Below are the code and all the weights of a small trained network. Each question names an input and a target symbol and asks about switching units off, where a switched-off unit gives its printed mean instead of its output.

import numpy as np


def w(rows, s, z=0):
    codes = np.array(rows[::2]) - 128.0
    scale = np.full(codes.shape[1], s)
    scale[-1] = z or s
    return codes * scale


def norm(h):
    return h / np.sqrt((h * h).mean(-1, keepdims=True) + 1e-5)


def f(y):
    return y / 2 * (1 + np.tanh(0.7978845608 * (y + 0.044715 * y**3)))


def softmax(a):
    e = np.exp(a - a.max(-1, keepdims=True))
    return e / e.sum(-1, keepdims=True)


def log_softmax(a):
    a = a - a.max(-1, keepdims=True)
    return a - np.log(np.exp(a).sum(-1, keepdims=True))


def net(x, mask):
    ids = ['ΓΞΨαβδζηθλμπστφω'.index(c) for c in x.split()]
    T = len(ids)
    res = E[ids] + P[:T]
    u = 0
    for l in range(2):
        r = norm(res)
        for j in range(3):
            rows = slice(2 * j, 2 * j + 2)
            q, k, v = (r @ M[l][rows].T for M in (Q, K, V))
            z = softmax(np.where(np.tri(T) > 0, q @ k.T / 2**0.5, -1e9)) @ v
            o = O[l][rows]
            res = res + np.where(mask[u + j], z, o[:, -1]) @ o[:, :-1]
        u += 3
        y = f(norm(res) @ A[l][:, :-1].T + A[l][:, -1])
        res = res + np.where(mask[u : u + 8], y, B[l][:, -1]) @ B[l][:, :-1]
        u += 8
    return log_softmax(norm(res)[-1] @ U[:, :-1].T + U[:, -1])


Q, K, V, O, A, B = {}, {}, {}, {}, {}, {}
E = w([
[83,199,99],'Γ',
[84,187,91],'Ξ',
[87,196,100],'Ψ',
[180,129,153],'α',
[84,187,90],'β',
[191,128,155],'δ',
[237,124,163],'ζ',
[152,89,208],'η',
[171,100,149],'θ',
[170,100,148],'λ',
[166,99,148],'μ',
[167,98,149],'π',
[47,66,151],'σ',
[162,96,147],'τ',
[99,123,2],'φ',
[114,225,187],'ω',
],0.0067)
P = w([
[101,220,154],'0',
[99,221,154],'1',
[111,209,163],'2',
[126,186,165],'3',
[142,172,159],'4',
[156,151,154],'5',
[168,129,150],'6',
[176,107,148],'7',
[182,64,146],'8',
[204,24,145],'9',
[203,33,126],'10',
[218,5,121],'11',
],0.0024)
Q[0] = w([
[144,9,180],'0.h0',
[77,148,91],'0.h0',
[234,154,196],'0.h1',
[123,153,52],'0.h1',
[200,155,73],'0.h2',
[106,98,103],'0.h2',
],0.016)
K[0] = w([
[126,7,168],'0.h0',
[90,183,100],'0.h0',
[137,229,99],'0.h1',
[180,69,125],'0.h1',
[138,45,72],'0.h2',
[135,154,75],'0.h2',
],0.015)
V[0] = w([
[229,153,103],'0.h0',
[170,155,89],'0.h0',
[153,195,135],'0.h1',
[77,89,203],'0.h1',
[162,60,66],'0.h2',
[156,253,85],'0.h2',
],0.0052)
O[0] = w([
[216,126,42,214],'0.h0',
[199,155,95,141],'0.h0',
[197,72,119,250],'0.h1',
[2,135,165,104],'0.h1',
[143,120,220,62],'0.h2',
[187,217,22,184],'0.h2',
],0.0036,0.0024)
A[0] = w([
[148,84,155,91],'0.n0',
[89,185,96,86],'0.n1',
[142,144,138,147],'0.n2',
[100,30,34,4],'0.n3',
[87,163,134,76],'0.n4',
[153,79,10,153],'0.n5',
[68,79,127,128],'0.n6',
[123,123,126,81],'0.n7',
],0.012,0.0022)
B[0] = w([
[181,128,109,176],'0.n0',
[177,101,132,193],'0.n1',
[114,113,118,157],'0.n2',
[1,146,117,129],'0.n3',
[161,132,102,138],'0.n4',
[198,130,90,252],'0.n5',
[112,88,170,114],'0.n6',
[135,138,131,111],'0.n7',
],0.019,0.004)
Q[1] = w([
[153,182,173],'1.h0',
[106,149,121],'1.h0',
[43,254,169],'1.h1',
[126,122,155],'1.h1',
[165,168,134],'1.h2',
[150,140,170],'1.h2',
],0.026)
K[1] = w([
[102,68,77],'1.h0',
[166,102,129],'1.h0',
[14,254,156],'1.h1',
[157,138,114],'1.h1',
[156,168,175],'1.h2',
[87,151,133],'1.h2',
],0.021)
V[1] = w([
[111,9,42],'1.h0',
[42,139,67],'1.h0',
[127,56,69],'1.h1',
[53,116,97],'1.h1',
[108,48,47],'1.h2',
[55,220,90],'1.h2',
],0.011)
O[1] = w([
[4,2,73,138],'1.h0',
[40,177,59,25],'1.h0',
[99,51,123,156],'1.h1',
[225,98,100,2],'1.h1',
[74,3,123,106],'1.h2',
[34,217,163,38],'1.h2',
],0.0074,0.0084)
A[1] = w([
[93,198,248,112],'1.n0',
[171,78,63,217],'1.n1',
[150,117,119,205],'1.n2',
[75,217,114,122],'1.n3',
[40,98,184,249],'1.n4',
[159,64,254,137],'1.n5',
[105,169,30,236],'1.n6',
[131,254,176,143],'1.n7',
],0.0095,0.0018)
B[1] = w([
[202,190,43,130],'1.n0',
[64,168,118,254],'1.n1',
[97,136,127,173],'1.n2',
[253,150,182,121],'1.n3',
[108,206,72,119],'1.n4',
[75,155,182,204],'1.n5',
[88,191,135,128],'1.n6',
[82,227,142,139],'1.n7',
],0.016,0.0071)
U = w([
[148,126,78,2],'Γ',
[149,114,71,63],'Ξ',
[153,119,74,17],'Ψ',
[169,98,87,189],'α',
[151,115,76,73],'β',
[171,101,104,92],'δ',
[192,101,142,160],'ζ',
[121,130,213,80],'η',
[135,100,153,91],'θ',
[132,102,155,68],'λ',
[127,104,159,79],'μ',
[129,101,171,127],'π',
[24,166,166,126],'σ',
[115,112,175,131],'τ',
[49,161,36,182],'φ',
[144,250,130,244],'ω',
],0.017,0.004)

Each question gives the input, a string of symbols that net reads in full, and the target symbol t.
The units are the heads (2 rows each of Q, K, V and O) and the neurons (one row each of A and B). Each row of codes is followed by its name. A weight is (code - 128) times the scale printed after its matrix; where a second scale follows, it is the last column's (O, A, B and U).
mask holds one flag per unit, layer by layer, with each layer's heads first. A switched-off unit (its flag False) gives its mean, the last column of its rows in O or B, instead of its output. The means were averaged over made-up inputs and are rounded, as every weight is.
A unit's drop is (log p(t) with every unit on - log p(t) with that unit switched off) / (log p(t) with every unit on - log p(t) with every unit switched off).
The circuit of an input: a set's keep is (log p(t) with only the set's units on - log p(t) with every unit switched off) / (log p(t) with every unit on - log p(t) with every unit switched off). Starting from the 12 units with the biggest drops (on a tie, the unit counted first), units are removed one at a time, each time the one whose removal leaves the highest keep (on an exact tie, the one counted first), for as long as the keep stays at least 0.8.
units of the circuit, in order: the units of the circuit, biggest drop first
most important unit: the unit with the biggest drop
k most important neurons: the k neurons with the biggest drops, biggest first
top k neurons in layer l: the k neurons of layer l with the biggest drops, biggest first
heads that matter: for each layer, one digit per head in row order, 1 if its drop is at least 0.15 and else 0, layers parted by /
input ζ α ω σ Γ β, target σ: heads that matter : 111 / 111
input Γ μ η ζ θ θ ζ Γ ζ σ α Ψ, target σ: units of the circuit, in order : 0.h2
input β ω φ α θ λ ω ω σ, target ω: top 4 neurons in layer 0 : 0.n5, 0.n0, 0.n6, 0.n3
input σ α ζ, target σ: 2 most important neurons : 0.n5, 0.n6
input Γ Γ μ μ ω α φ Γ, target φ: top 2 neurons in layer 0 : 0.n3, 0.n1
input Γ ω η β ω ζ ζ, target ω: 3 most important neurons : 0.n5, 1.n7, 0.n6
input φ δ Ψ α σ ω η δ θ β φ ζ, target φ: units of the circuit, in order : 1.h0, 0.n3
input ζ ω λ π ω β α Γ Ψ Ξ θ σ, target σ: heads that matter : 110 / 110
input λ φ α σ Ξ α, target σ: heads that matter : 001 / 100
input ζ Γ θ ω τ λ α Ψ ω α, target ω: units of the circuit, in order : 0.n5, 1.h2
input ζ η σ ω θ η ω α ω λ φ, target ω: 3 most important neurons : 0.n5, 0.n0, 1.n6
input α α δ ζ δ σ ζ ω θ α, target ω: 3 most important neurons : 0.n5, 0.n0, 0.n1
input σ μ φ ζ, target φ: heads that matter : 001 / 100
input ζ θ σ ζ α α ω δ, target ω: 4 most important neurons : 0.n5, 0.n0, 1.n7, 0.n1
input Γ Γ ω σ, target ω: units of the circuit, in order : 1.h0
input φ ω η σ δ ζ, target σ: heads that matter : 111 / 100
input β ω δ μ ζ δ λ θ η ω α π, target ω: heads that matter : 000 / 100
input Ξ τ π δ Ψ Γ α α σ η, target σ: top 2 neurons in layer 0 : 0.n5, 0.n6
input Ξ η α, target η: top 3 neurons in layer 0 : 0.n5, 0.n0, 0.n1
input φ φ θ Γ, target φ: 3 most important neurons : 0.n1, 0.n3, 0.n4
input η μ φ π β α ω σ λ φ ζ λ, target φ: top 2 neurons in layer 0 : 0.n3, 0.n0
input δ λ σ λ α φ φ Ξ α, target φ: most important unit : 1.h0
input α δ ζ α α θ π α λ λ σ δ, target σ: heads that matter : 001 / 100
input σ μ β ω Γ α Γ μ π α σ, target σ: heads that matter : 111 / 110
input σ λ β Ψ α Γ α σ σ η, target σ: units of the circuit, in order : 0.n5, 1.h0
input Γ ζ θ Ψ Ξ φ Ψ, target φ: 3 most important neurons : 1.n1, 0.n0, 0.n3
input Ψ ζ Ψ Ξ Ξ ζ ω α Ξ ω θ π, target ω: heads that matter : 100 / 101
input σ π τ, target σ: top 2 neurons in layer 0 : 0.n6, 0.n5
input σ α λ, target σ: 3 most important neurons : 0.n5, 0.n1, 1.n1
